(in the rows, 128 means zero)
Known rows:
[ 91 146 133 101 137 155 131 116  90 133 159 123 122 153 111 145 109 134
 132 147  86 134 150  83 112 138 137 136  78 120 161 133 132 114 141 139
  73 123 132 126 159 123 146 145 129 122 127  97 146 124] -> Z452
[128 120 170 132 106 141  90  77 130 147 100 127 143 135 155  79 148 116
  82  73 180 124 126 145 158 137 115 144 185 132 113  92 163 121 129 141
 182  89 153 168 135 118 143 165 124 136 126 118 115 158] -> Z328
[127 122 126 139 138 142 142 154 108 135 130 135 106 117 119 154 130 109
 136 133 157 126 100 152 120 160 138 105  98 105 106 118 123 155  92  93
 135 141 107 108 119  85 131 104 127 105 124 142 117 135] -> Z187
[122 107 135 130 141 140 142 112 144 133 117 137 116 123 116 132  98 135
 142 115 134 126 131 131 118 134 101 107 122 124 143 123 131 142 139 130
 153 126 111 131 115 123 141 117 132 123 108 149 122 143] -> Z749
[124 130  59 168 133 104 147 145 129 148 129 141 125 142 147 117 101 123
 151 130  83  74 137 131 130  83  99 120 180  99 110 175 117 112 138 155
  94 139  96 127  79 176 116 119 137 155 170 150 126 127] -> Z413
[128 115  76 144 141 107 156 193  89 162 121 145 108 145 142 139 116  98
 167 138 102 110  99 153 140 118 147 140 175 110  95 167 117 159 107 100
 124 142 108 106  85 128 109 124 138 116 179 137 119 143] -> Z396
[129 111  73 154 139 100 149 159 126 157 110 147 123 147 140 122 104 114
 171 121  83  95 125 125 140  89 114 134 180 123 127 175 122 131 155 138
 124 141 108 123  81 161 121 132 133 139 162 157 126 138] -> Z669
[128 134 167 122 120 120  71 103 146 125  97 135 134 113 156 104 158 135
  84 120 146 110 135 169 174 120 134 128 176 171 101  82 132 106 136 137
 148 112 144 154 125 147 117 158 130 106  89 102 137 119] -> Z157
[ 91 147 136  94 130 161 139 103  91 139 165 122 127 156 112 134  97 139
 131 133  98 134 149  78 118 142 126 131  87 117 165 139 139 115 138 139
  80 117 131 134 157 119 146 151 123 132 133  97 138 136] -> Z304
[134 124 156 144 121 112  67 107 146 123 101 132 124 126 150 108 175 118
  89 105 141 103 139 154 161 118 124 143 162 146 110  85 132 106 138 142
 161 103 158 149 135 129 141 150 129 130 108 108 128 123] -> Z340
[ 90 145 134  95 135 156 131 114  92 132 159 124 124 152 113 142 110 135
 130 146  88 141 148  81 113 139 137 137  79 119 159 132 133 112 137 136
  74 121 132 127 158 125 143 145 130 122 129  98 145 124] -> Z582
[144  62 172  91 128  91 189 124 173 100  85 120 144  60 155 152  68 182
 161 155 116 147 141  97  96 125 148  98 134 205 176 162 148 124 142 122
 155 127 129 107 149 164 100 109 143 122 120 138 146  92] -> Z634
[127 119 111 161  99 153 141 140 160 120 100 133 179 119 107 161 122 105
 137 153 103 126 101  92 106 130 142 109  92 103 128 131 150  83 153 150
 144 158 104 110 102 107 157 103 126 120 102 181 124 145] -> Z891
[ 87 160 126 106  95 187 145 130 111 129 147 123 183 150 103 158  97 121
 111 186  70 148 128  52 103 141 168 138  82  96 142 144 160  61 136 162
  74 132 123 121 136 118 156 135 126 138 119 111 140 147] -> Z630
[136 109 160 139 129 110  71 114 151 119  92 136 117 135 147 114 170 116
  94 116 126 116 143 149 153 116 129 155 164 153 114  82 133 106 143 145
 176 100 174 151 135 129 148 150 134 136 100 102 125 123] -> Z207
[134 132 107  79 165 104 123 135 159  92 128 128 109 134  62 105  84 151
 143 109 122 143 119 140 148 136  78  78 109 127 131 126 109 118 134  99
 143 132 131 158  87 104 130  95  73 186 104 142 105 124] -> Z806
[123 110 132 136 139 141 143 114 142 136 121 133 116 126 114 130  97 129
 137 112 137 121 127 124 112 135  97 105 119 110 140 124 134 139 137 133
 155 125 111 132 119 116 146 114 124 136 115 154 119 143] -> Z882
[135 130 156 142 115 118  78 140 112 138 105 133 119 123 148 131 188 102
  86 118 169 111 107 175 164 146 164 144 154 133  83  86 123 129  90 110
 154 112 158 132 137  98 132 143 128 108 122  91 120 123] -> Z857
[150  92 138 118 126  89 186 146 119  94 116 104 122  66 145 146 114 149
 151 110 180 137 106 113  99 163 149  89  97 137 137 167 139 146  76  79
 122 134 129  95 158 101  97  90 124 135 183 144 120  91] -> Z3
[ 74 179 142  86 128 172 137  96  97 119 174 122 147 120 136 131  83 162
 100 183  89 131 164 105 114 128 130 100  98 132 124 126 137  90 124 149
  23 129  97 134 142 175 102 146 144 103 106  99 157 117] -> Z260

Facts:
Z116 stovu:c lazo:Z349
Z117 stovu:a
Z123 stovu:d lazo:Z173, Z213, Z759
Z13 stovu:b lazo:Z173
Z135 stovu:c lazo:Z432, Z519
Z137 stovu:d lazo:Z785
Z148 lazo:Z300, Z554
Z157 stovu:b lazo:Z173, Z490, Z759
Z162 stovu:e lazo:Z519
Z167 stovu:a
Z170 stovu:a
Z173 stovu:e
Z18 stovu:b lazo:Z575, Z173, Z784, Z170
Z196 lazo:Z65
Z207 stovu:b lazo:Z979
Z213 stovu:a lazo:Z173
Z22 stovu:e lazo:Z333, Z847
Z227 stovu:b lazo:Z834
Z228 lazo:Z378
Z243 lazo:Z92
Z25 stovu:b
Z256 stovu:a
Z259 stovu:a lazo:Z93
Z260 stovu:a lazo:Z173, Z213
Z266 stovu:a lazo:Z187, Z259
Z285 lazo:Z173
Z298 stovu:e lazo:Z891
Z3 stovu:e
Z300 stovu:a lazo:Z634
Z303 stovu:d lazo:Z333
Z304 stovu:a lazo:Z421
Z328 stovu:b lazo:Z93, Z365
Z333 stovu:d
Z336 stovu:c
Z340 stovu:b lazo:Z123
Z349 stovu:e
Z365 stovu:a lazo:Z173
Z378 stovu:b lazo:Z259
Z385 stovu:d lazo:Z902, Z173
Z386 lazo:Z421, Z599, Z834, Z671
Z396 stovu:d
Z403 stovu:c lazo:Z213
Z404 stovu:b lazo:Z173, Z167
Z413 stovu:d lazo:Z563, Z213
Z421 stovu:b lazo:Z93
Z425 stovu:b
Z432 stovu:b
Z433 stovu:a lazo:Z796
Z446 stovu:b lazo:Z660, Z25, Z117, Z328
Z451 lazo:Z490
Z452 stovu:a lazo:Z349
Z456 stovu:d lazo:Z634
Z47 stovu:d lazo:Z660
Z49 stovu:d
Z490 lazo:Z213
Z514 stovu:a lazo:Z796, Z866, Z396
Z519 stovu:e lazo:Z213
Z530 stovu:a lazo:Z386, Z554
Z554 stovu:b
Z562 stovu:b lazo:Z806, Z834
Z563 stovu:d lazo:Z300, Z671
Z575 lazo:Z170
Z582 stovu:a lazo:Z425
Z599 stovu:a lazo:Z213, Z170
Z600 stovu:c lazo:Z97
Z611 stovu:a lazo:Z834
Z62 stovu:c lazo:Z958
Z622 lazo:Z514
Z630 stovu:a lazo:Z170
Z634 stovu:e lazo:Z575, Z173, Z866
Z649 stovu:a lazo:Z554
Z65 stovu:c
Z660 stovu:d lazo:Z173, Z866
Z669 stovu:d lazo:Z680, Z385
Z680 stovu:b lazo:Z514, Z213
Z705 stovu:c lazo:Z403
Z712 stovu:e lazo:Z834
Z718 stovu:a lazo:Z979, Z396
Z749 lazo:Z837
Z759 stovu:b
Z784 stovu:b
Z785 stovu:b
Z790 stovu:c
Z791 stovu:a
Z796 stovu:e lazo:Z93, Z837
Z806 lazo:Z490, Z834
Z820 lazo:Z968
Z834 stovu:e
Z837 stovu:a lazo:Z173
Z845 stovu:d lazo:Z336, Z514, Z519
Z847 stovu:e
Z854 stovu:b lazo:Z260
Z857 stovu:b
Z86 lazo:Z259
Z866 stovu:b
Z873 lazo:Z93
Z882 lazo:Z873
Z891 lazo:Z902, Z958, Z170
Z902 stovu:b
Z92 lazo:Z790, Z256, Z958
Z924 stovu:b lazo:Z611
Z93 stovu:d lazo:Z170
Z958 stovu:d lazo:Z259
Z962 stovu:b lazo:Z649
Z968 stovu:b lazo:Z671
Z97 stovu:c lazo:Z514, Z259
Z979 stovu:c lazo:Z575, Z562, Z866
Z99 stovu:a lazo:Z866
Z990 stovu:c lazo:Z333

Rows:
No name comes twice in this set of rows, the named rows included.
[122  98 104 113 150 111 157 161 132 166  93 156 131 129 154 127  73 136
 174 163  62 119 129 144 148  84 133 135 217 173 123 163 128 146 166 129
 141 138  96 127  71 193  97 150 152  91 120 136 145 144] => Z660
[155 199  94 176 115 134 125 113 185 100 209 110 143 136 112 100 155 155
  78 152 160 144 162 170  86  93  78 135 129  74 101 123  84 140 107 176
 105 141 115 139 121 190 102  79 144 189 119 145 116 125] => Z403
[159 107 143 148 131 114  58 107 115  92  78 127 141 134 162  73 234  59
 122  67 166 144 124 130 142 112 126 157 132 154  99  70 154 114 174 115
 149 136 177 130 143 115 125 182 138  92 121 185 136 120] => Z378
[ 90 105 153  76 184 153 135 126  83  96 159 123  94 177 134 112  92 116
 121 176  66 187 191  77  72 125 119 164 108 125 136  93 140 127 136 132
  99  91 181 132 169 149 127 156 165 150 112 101 147 126] => Z514
[ 96 138 133 120 122 149 131 103 101 155 160 127 114 150 110 165 118 147
 142 134  85 101 152  80 121 134 131 139  73 124 192 143 119 123 147 157
  81 129 126 120 169 121 168 145 121 116 130  85 149 117] => Z649
[136 127 154 160 109 110  75 141 118 153 109 133 104 121 150 145 196 112
  93 107 164  84 112 176 174 145 161 147 144 136 103  92 112 138  95 119
 161 112 150 128 148  91 148 141 122 101 127  83 123 120] => Z554
[135 117 161 141 122 114  76 108 145 131  98 133 121 131 150 109 170 120
  94 102 147 109 137 152 158 123 128 150 166 152 113  85 134 112 137 143
 172 101 165 152 136 123 144 153 128 130 105 105 124 128] => Z446
[132 108 118 154 135 132 134 122 145 126 110 134 127 120 114 146 134 114
 155 115 123 112 122 118 111 127 113 112  94 121 144 124 127 128 155 136
 140 150 111 116 120 110 147 115 126 109 112 167 130 129] => Z92
[133  99  76 151 131 102 151 158 133 172 107 149 121 144 136 139 101 121
 183 128  71  88 125 124 143  86 121 145 185 134 144 180 118 134 166 147
 140 144 104 121  85 161 132 131 133 126 156 143 129 138] => Z456
[137 117 155 153 116 112  71 106 149 135  99 135 119 129 147 117 178 120
  99 101 140  94 136 148 163 118 125 150 157 147 123  90 126 112 144 153
 168 105 161 146 142 122 151 148 124 127 108 102 126 121] => Z962
[131 110 122 142 136  88 177 104 157  55 142  95 129  68 158 106  90 166
 111 117 155 108 172  94  66 118  89  63 108 111 124 151 140  90  92 142
  74 122 136 124 154 171  88  76 140 202 173 161 125  73] => Z519
[131 122 173 132 105 149  95  71 127 147 106 124 143 139 154  71 145 115
  77  60 190 124 122 140 157 142 107 144 183 117 113 102 172 124 130 143
 189  75 158 173 136 108 148 166 120 155 137 121 107 172] => Z421
[172 134 125 132 128 123 130 149 199 120 161 126 138 159  94 124 139 146
 124 181 110 202 144 152  98  95 119 183 148 135 141 118  90 165 152 151
 194 132 147 135 120 168 125  96 151 170  84 129 118 140] => Z979
[118 114 144 129 126 173 163  78 125 146 126 126 141 137 124 100  77 123
 123  81 175 143 117 114 108 153  82 103 136  87 137 132 171 148 125 133
 168 104 106 150 116 102 146 130 124 151 141 166 101 184] => Z873
[122 115 120 134 145 128 134 117 151 113 127 133 113 125 107 126 103 134
 133 122 126 119 134 131 118 127  92  97 109 114 131 120 123 125 134 131
 138 133 117 131 110 122 139 105 119 146 109 150 118 133] => Z451

The same objects again, as new rows of numbers:
Known rows:
[135 149  92 140 230 150 163 101 141  84  79  94 127 119 157 136  81  67
 143 103 171 123 116  73 125 137 108 164 176 135] -> Z170
[159 150 126 119 118 142 139 107 137 111  80  68 122 140 163 138 103  68
 203 107 149 125 110 105 165 155 173 148 156  80] -> Z207
[111 150  94  72 111 143 213  96 132 115 115 131 136 118 142 132  81  72
 141 104 154 156  96 101 156 141 139 144 155 156] -> Z303
[141 158  94  74 206 143 161 104 170 118  79  76 125 114 163 130  85  68
 138 122 150 124 108  81 126 139 124 142 169 103] -> Z266
[116 167  96  81 183 177 148 102 146 128  77  70 129 139 141 131  91  67
 141 128 152 122 102  81 128 139 113 140 189 137] -> Z611
[119 150 133  83 114 131 135 110 136  98  83  68 127 117 155 146 118  74
 177 107 181 123 115  80 154 171 145 152 157 108] -> Z432
[140 148 111 104 117 149 138 109 134 129  81  70 128 140 149 139 124  67
 179 124 155 123 102 115 168 140 176 148 155 103] -> Z924
[129 150  99  70 123 121 209 106 137 121  86 106 148 128 160 129  86  71
 151 107 161 157  99 101 126 194 125 145 156  96] -> Z845
[112 153 178  75 113 126 138 113 137  99  77 127 145 110 144 133  80 101
 149 185 153 123 136 113 126 138 116 142 156 111] -> Z116
[136 151 109 104 116 157 135 103 133 130  80  72 124 146 143 135 122  70
 184 126 152 123  99 114 166 144 179 151 161 106] -> Z227
[113 183  94  71 210 128 146 111 141  85  80  87 125 112 139 131  82  67
 143 138 154 127 138  96 126 142 118 140 175  98] -> Z452
[128 150 167  99 117 130 136  96 133 123  78 116 151 135 141 131  80 122
 177 146 153 126 117  91 125 143 119 141 165 119] -> Z979
[137 150  97  77 187 155 160 104 143  99  79  92 129 126 167 134  81  65
 160 103 149 125 119  71 128 139 116 144 186  96] -> Z514
[147 151 116 137 114 132 139 100 133 104  79  69 123 129 172 164  84  69
 185 110 158 124 113 119 159 159 195 152 155  78] -> Z18
[123 157 116  81 112 154 136  99 137 129  88  69 165 151 138 132  87  65
 138 105 148 124 106 118 123 157 130 141 187 111] -> Z806
[123 160 131  71 116 133 140 106 139  95  81  95 146 116 137 130  84  67
 140 108 151 126 115 112 131 150 119 141 172 108] -> Z646
[151 150 126 100 119 126 141 102 153 108  82  87 147 119 148 132  83  72
 138 106 151 132 106 121 131 158 139 145 168  96] -> Z891
[121 147  97  76 111 128 212 103 127 100 115 113 165 129 148 129  81  65
 151 102 190 160 102 109 125 185 128 145 159 106] -> Z385
[143 149 145 104 115 152 141 137 134  74  80  67 128 115 167 135 116  72
 177 108 172 124  99  92 144 145 110 183 156 126] -> Z554
[117 150 118 103 116 126 141  97 132 105  78  67 129 134 160 164  91  65
 190 107 168 124 118 117 143 168 198 142 156  77] -> Z157

Rows:
No name comes twice in this set of rows, the named rows included.
[129 158 135  90 114 168 136 105 134  86  84  78 157 131 141 128  89  66
 143 109 155 126  93 106 122 150 115 160 165 140] => Z671
[140 157 121  87 118 170 139 101 142 119  90  69 144 145 139 128  83  65
 137 104 150 125  94 141 124 145 125 148 171 108] => Z386
[134 165 126  75 116 154 134 100 139  98  83  70 136 129 140 129  81  65
 142 106 149 131  97 130 124 147 116 143 167 111] => Z820
[110 150 129  84 116 125 137  98 138 103  81  81 162 139 138 132  86  63
 140 108 165 125 115 100 122 175 124 143 182 113] => Z490
[115 152 182  76 118 127 139 119 132 104  83 138 154 113 137 134  81 109
 145 151 150 125 130  86 123 142 117 141 155 143] => Z65
[115 161 122  74 113 131 138  99 140 111  85  73 146 140 138 132  82  66
 139 107 155 124 114 118 124 164 140 143 180 100] => Z451
[113 152  94  66 113 145 211 103 133 100 111 149 157 112 140 131  92  69
 140 108 170 154 100  78 158 143 118 149 156 180] => Z333
[164 150 123 146 114 139 137 109 135 102  79  67 129 123 167 138  94  68
 173 103 167 123 104  99 170 148 157 184 154 104] => Z421
[119 149 123 128 109 126 138 110 135  88  83  70 125 125 147 150 116  65
 182 107 196 124 124  81 146 168 154 157 158 102] => Z759
[139 147 129  96 116 152 140 116 136  94  78  70 127 124 168 134 105  73
 176 104 163 121  99 108 152 145 134 167 158 117] => Z968

The same objects again, as new rows of numbers:
Known rows:
[161 106 136 130 145 114 169 137 170 166 163 158  82 131 139 124 131 121
 199 155 104 121 174  84 117 141 111  97 139 182 149] -> Z456
[165 153 138  49 230 162 172 149 126 107 114 118 153 124 134 127 158 140
  93 141 153 104 139 122 114 104 115 128 122 109 133] -> Z530
[ 92  92 190 143 116  81 129 153 174 118 113 120 138 101 150  91  84 155
 101 138 111 144 115 136 148 121  52 125 151 130 149] -> Z13
[134 134 108 120 105  93 179 110 161 197 138 153  87 146 118 154 107 143
 195 112 128 102 189  91  90 148 138  96 126 154 147] -> Z958
[139  74 149 136 178 103 120 145 164 124 154 130 136 100 124 143 116 146
 134 128 156 132 127 151 109 134 113 107 132 163 149] -> Z285
[ 93 112 183 166  93 107 141 150 157 108 136 134 136 124 151  94 103 161
  82 154 104 121 111 143 150 103  78 132 159 117 151] -> Z207
[103 112 125 140 124 138 127 122 139 145 127 132 123 116 130 149 119 166
 151 102 170 108 147 151  84 124 152 125 136 129 153] -> Z187
[134 147 117 168 155  92 147 150  99 207 160 108 105  87 133 174  78 135
  77  81 173 131 126 154  93 109 161 155 100 165 120] -> Z62
[148 151 133 180 143 128 128 167  86 190 172 115  86  90 147 141 101 121
  92  97 180 115 111 138  90 102 155 145 109 156 106] -> Z600
[136  97 159  59 188 153 137 147 108 117 122 102 172 149 142 141 147 125
  93 104 135 112 130  86  61 154 126 120 121 112 142] -> Z117
[122 143 128  60 153 134 132 128 104 138  94 108 168 160 138 154 131 151
  95  84 169  85 152  92  60 146 141 136 120  83 130] -> Z259
[150 127 123  51 189 161 142 118 110 133 116 114 172 139 131 122 142 132
  96 134 140 108 127 110  71 130 130 107 102  89 129] -> Z791
[135  88 144 139 161 124 119 149 148 130 144 129 125 103 127 131 119 150
 144 124 168 108 134 147  98 137 118 111 142 154 154] -> Z749
[129 151 169 169 159 124  80 138  88 196 186 122  79  93 136 133  82  97
 111  81 178 135 102 129 106 114 165 140 110 129 103] -> Z336
[133 146 132 178 151 123 120 155  92 188 176 113  79  99 145 143  89 113
  95  87 183 106 110 133  93 103 158 149 111 153 107] -> Z97
[105  49 205 106 154 133  45  85 177 180 137 147 127 108 131 177 105 105
 132 115 215 135 182  86 146 157 111 131 118 114 205] -> Z173
[141 105 160  52 201 129 119 148 118 106 115 116 162 147 139 143 134 132
  98 108 160 108 129  86  76 156 117 120 125 111 128] -> Z837
[143  78 145 132 135 113 151 144 165 175 173 158  89 147 135 122 131 111
 198 135  99 109 159  64  95 153 116  94 142 183 147] -> Z660
[ 64 107 174 126  86 126 132 109 135 159 105 127 131 109 144  87  88 155
 103 142 105 147 109 158 124 110  87 118 134  87 173] -> Z425
[118 103 130 137 146 141 141 145 138 139 136 123 111 110 125 136 126 162
 136 128 173 106 137 150 101 123 137 121 144 150 155] -> Z882

Rows:
No name comes twice in this set of rows, the named rows included.
[147 145 132  68 198 156 150 117 131 109 141 139 178 162 119 155 150 133
  69 145 134 101 130 106 110 122 142 121 123  84 138] => Z611
[ 67 136 187 140 103 111 156 142 146 130 100 121 120 112 149 105 109 178
 111 117 119 133 142 142 154  96  93 145 172 107 165] => Z421
[116  68 156 104 133 183  84  57 166 208 130 155 129 101 143 138 115  95
 121 148 200 117 145 139 111 131 117 125  79 109 223] => Z349
[135 108 139 157 142 130 101 154 133 117 150 139 119 114 135 117 125 146
 145 128 182  93 121 150  93 126 117 113 148 135 141] => Z622
[140  94 169 126 141 141  46  95 169 173 129 165 112 102 131 130 104  98
 130 150 239  92 151 129 143 135  94 122 104  89 168] => Z519
[142 130 134 162 182 150 138 113 101 214 188 117 104  74 145 123  88  96
  91 110 132 154  87 168  93  87 157 130  81 165 137] => Z116
[144  72 163 142 136 150  84 117 168 173 128 145 116 103 143 145 121 115
 122 148 241  73 168 109 126 139  90 147 112 121 185] => Z796
[130 110 137 122 118 116 163 132 148 180 139 155  70 152 137 136 135 132
 208 105 120 109 190  61 104 144 140 104 150 162 154] => Z93
[113  94 158 143 156 125 112 135 148 120 152 134 129 129 122 156 130 150
 135 115 157 121 145 134 120 131 149 122 154 142 164] => Z575
[143 105 152 135 146 167 124  96 178 162 162 166 122 106 123 166 134 115
  94 197 219  84 167 146 167 105 103 137 102 110 204] => Z712
[116 122 125 177 168 153 118 159  84 207 187  66  90  77  97 147  99 110
  95 167 148 167 117 143  96 106 153 141 101 139  79] => Z990
[ 90  60 146 131 127 187  79  89 158 193 129  97 116 104  93 165 125 119
 128 209 219 132 174 122 121 135 103 138  92  91 168] => Z847
[143 122 143 128 102 121 125 117 152 170 175 169  73 171 130 122 137 116
 201 126 114  95 161  70 107 148 148  96 156 140 143] => Z396
[156  95 158 128 147 144  67 108 170 173 135 158 112  95 133 128 115 103
 128 165 248  85 147 138 141 130  77 120  93 103 163] => Z162
[162 155 143 173 187 118  96 147 102 186 181 126  82  80 135 111  85  94
 106 119 169 141 103 157 114 100 148 126 104 150  86] => Z135

